Below is a small trained network, with its code and all its weights. Each question gives an input and a target symbol and asks what happens when units are switched off, that is, made to give their printed mean instead of their output.

import numpy as np


def w(rows, s, z=0):
    codes = np.array(rows[::2]) - 128.0
    scale = np.full(codes.shape[1], s)
    scale[-1] = z or s
    return codes * scale


def f(y):
    return y / 2 * (1 + np.tanh(0.7978845608 * (y + 0.044715 * y**3)))


def softmax(a):
    e = np.exp(a - a.max(-1, keepdims=True))
    return e / e.sum(-1, keepdims=True)


def log_softmax(a):
    a = a - a.max(-1, keepdims=True)
    return a - np.log(np.exp(a).sum(-1, keepdims=True))


def net(x, mask):
    ids = ['αβγεζηθπστφω'.index(c) for c in x.split()]
    T = len(ids)
    res = E[ids] + P[:T]
    q, k, v = (res @ M[0].T for M in (Q, K, V))
    z = softmax(np.where(np.tri(T) > 0, q @ k.T / 3**0.5, -1e9)) @ v
    res = res + np.where(mask[0], z, O[0][:, -1]) @ O[0][:, :-1]
    y = f(res @ A[0][:, :-1].T + A[0][:, -1])
    res = res + np.where(mask[1:17], y, B[0][:, -1]) @ B[0][:, :-1]
    return log_softmax(res[-1] @ U[:, :-1].T + U[:, -1])


Q, K, V, O, A, B = {}, {}, {}, {}, {}, {}
E = w([
[79,161,123],'α',
[124,71,110],'β',
[191,123,186],'γ',
[160,77,5],'ε',
[150,160,114],'ζ',
[115,64,97],'η',
[178,154,79],'θ',
[34,110,164],'π',
[144,222,110],'σ',
[135,150,200],'τ',
[112,144,40],'φ',
[147,144,111],'ω',
],0.019)
P = w([
[104,254,52],'0',
[128,192,129],'1',
[133,185,116],'2',
[139,157,119],'3',
[144,153,145],'4',
[144,140,153],'5',
[151,136,151],'6',
],0.0041)
Q[0] = w([
[161,98,5],'head 0',
[120,115,219],'head 0',
[213,142,100],'head 0',
],0.015)
K[0] = w([
[127,189,2],'head 0',
[161,138,206],'head 0',
[189,142,62],'head 0',
],0.011)
V[0] = w([
[178,255,68],'head 0',
[229,193,56],'head 0',
[64,176,75],'head 0',
],0.0059)
O[0] = w([
[253,176,254,253],'head 0',
[248,213,165,235],'head 0',
[173,96,22,189],'head 0',
],0.0055,0.0056)
A[0] = w([
[100,96,131,197],'neuron 0',
[108,99,142,34],'neuron 1',
[113,239,89,123],'neuron 2',
[117,147,136,248],'neuron 3',
[96,84,136,25],'neuron 4',
[77,150,148,192],'neuron 5',
[102,253,218,197],'neuron 6',
[189,138,130,113],'neuron 7',
[106,153,196,201],'neuron 8',
[62,122,130,145],'neuron 9',
[176,154,73,152],'neuron 10',
[128,168,66,29],'neuron 11',
[206,148,160,120],'neuron 12',
[139,172,171,2],'neuron 13',
[155,103,62,3],'neuron 14',
[154,66,210,65],'neuron 15',
],0.012,0.0071)
B[0] = w([
[142,175,149,133],'neuron 0',
[243,84,200,121],'neuron 1',
[55,68,175,211],'neuron 2',
[123,150,109,185],'neuron 3',
[158,42,150,125],'neuron 4',
[134,188,159,138],'neuron 5',
[155,154,57,247],'neuron 6',
[130,124,153,193],'neuron 7',
[246,141,71,164],'neuron 8',
[94,128,186,132],'neuron 9',
[76,79,145,221],'neuron 10',
[125,81,110,136],'neuron 11',
[106,80,192,225],'neuron 12',
[189,87,218,135],'neuron 13',
[227,92,105,128],'neuron 14',
[143,70,173,129],'neuron 15',
],0.012,0.013)
U = w([
[167,61,25,42],'α',
[76,218,59,187],'β',
[91,205,177,152],'γ',
[134,134,131,97],'ε',
[143,136,138,128],'ζ',
[39,108,44,169],'η',
[219,118,167,51],'θ',
[127,140,108,109],'π',
[156,58,245,2],'σ',
[174,181,71,122],'τ',
[142,120,148,181],'φ',
[134,145,123,184],'ω',
],0.011,0.0061)

Each question gives the input, a string of symbols that net reads in full, and the target symbol t.
The units are the heads (3 rows each of Q, K, V and O) and the neurons (one row each of A and B). Each row of codes is followed by its name. A weight is (code - 128) times the scale printed after its matrix; where a second scale follows, it is the last column's (O, A, B and U).
mask holds one flag per unit, heads first, then neurons. A switched-off unit (its flag False) gives its mean, the last column of its rows in O or B, instead of its output. The means were averaged over made-up inputs and are rounded, as every weight is.
A unit's drop is (log p(t) with every unit on - log p(t) with that unit switched off) / (log p(t) with every unit on - log p(t) with every unit switched off).
The circuit of an input: a set's keep is (log p(t) with only the set's units on - log p(t) with every unit switched off) / (log p(t) with every unit on - log p(t) with every unit switched off). Starting from the 12 units with the biggest drops (on a tie, the unit counted first), units are removed one at a time, each time the one whose removal leaves the highest keep (on an exact tie, the one counted first), for as long as the keep stays at least 0.8.
circuit, biggest first: the units of the circuit, biggest drop first
most important unit: the unit with the biggest drop
k most important neurons: the k neurons with the biggest drops, biggest first
drop when u is switched off: that unit's drop, to one decimal
input π η β β σ, target η: circuit, biggest first -> neuron 2; head 0
input θ ω φ π, target γ: 3 most important neurons -> neuron 9; neuron 5; neuron 0
input σ θ ζ, target σ: 2 most important neurons -> neuron 12; neuron 13
input σ σ π ζ, target σ: 3 most important neurons -> neuron 12; neuron 13; neuron 7
input σ θ τ σ, target σ: circuit, biggest first -> head 0; neuron 12
input θ σ σ η φ σ π, target γ: circuit, biggest first -> head 0; neuron 5; neuron 9; neuron 0
input φ φ φ η π γ, target θ: 4 most important neurons -> neuron 8; neuron 15; neuron 2; neuron 10
input σ π φ σ η θ α, target β: 2 most important neurons -> neuron 12; neuron 10
input γ γ γ, target θ: most important neuron -> neuron 8
input θ π σ, target σ: 3 most important neurons -> neuron 2; neuron 12; neuron 13
input θ σ η σ φ α τ, target τ: drop when neuron 6 is switched off -> 0.1
input α σ φ θ, target σ: drop when neuron 6 is switched off -> 0.2
input σ σ ω, target σ: drop when neuron 7 is switched off -> 0.2
input α φ τ, target τ: drop when head 0 is switched off -> 0.2
input η β η ζ ω, target β: most important unit -> head 0
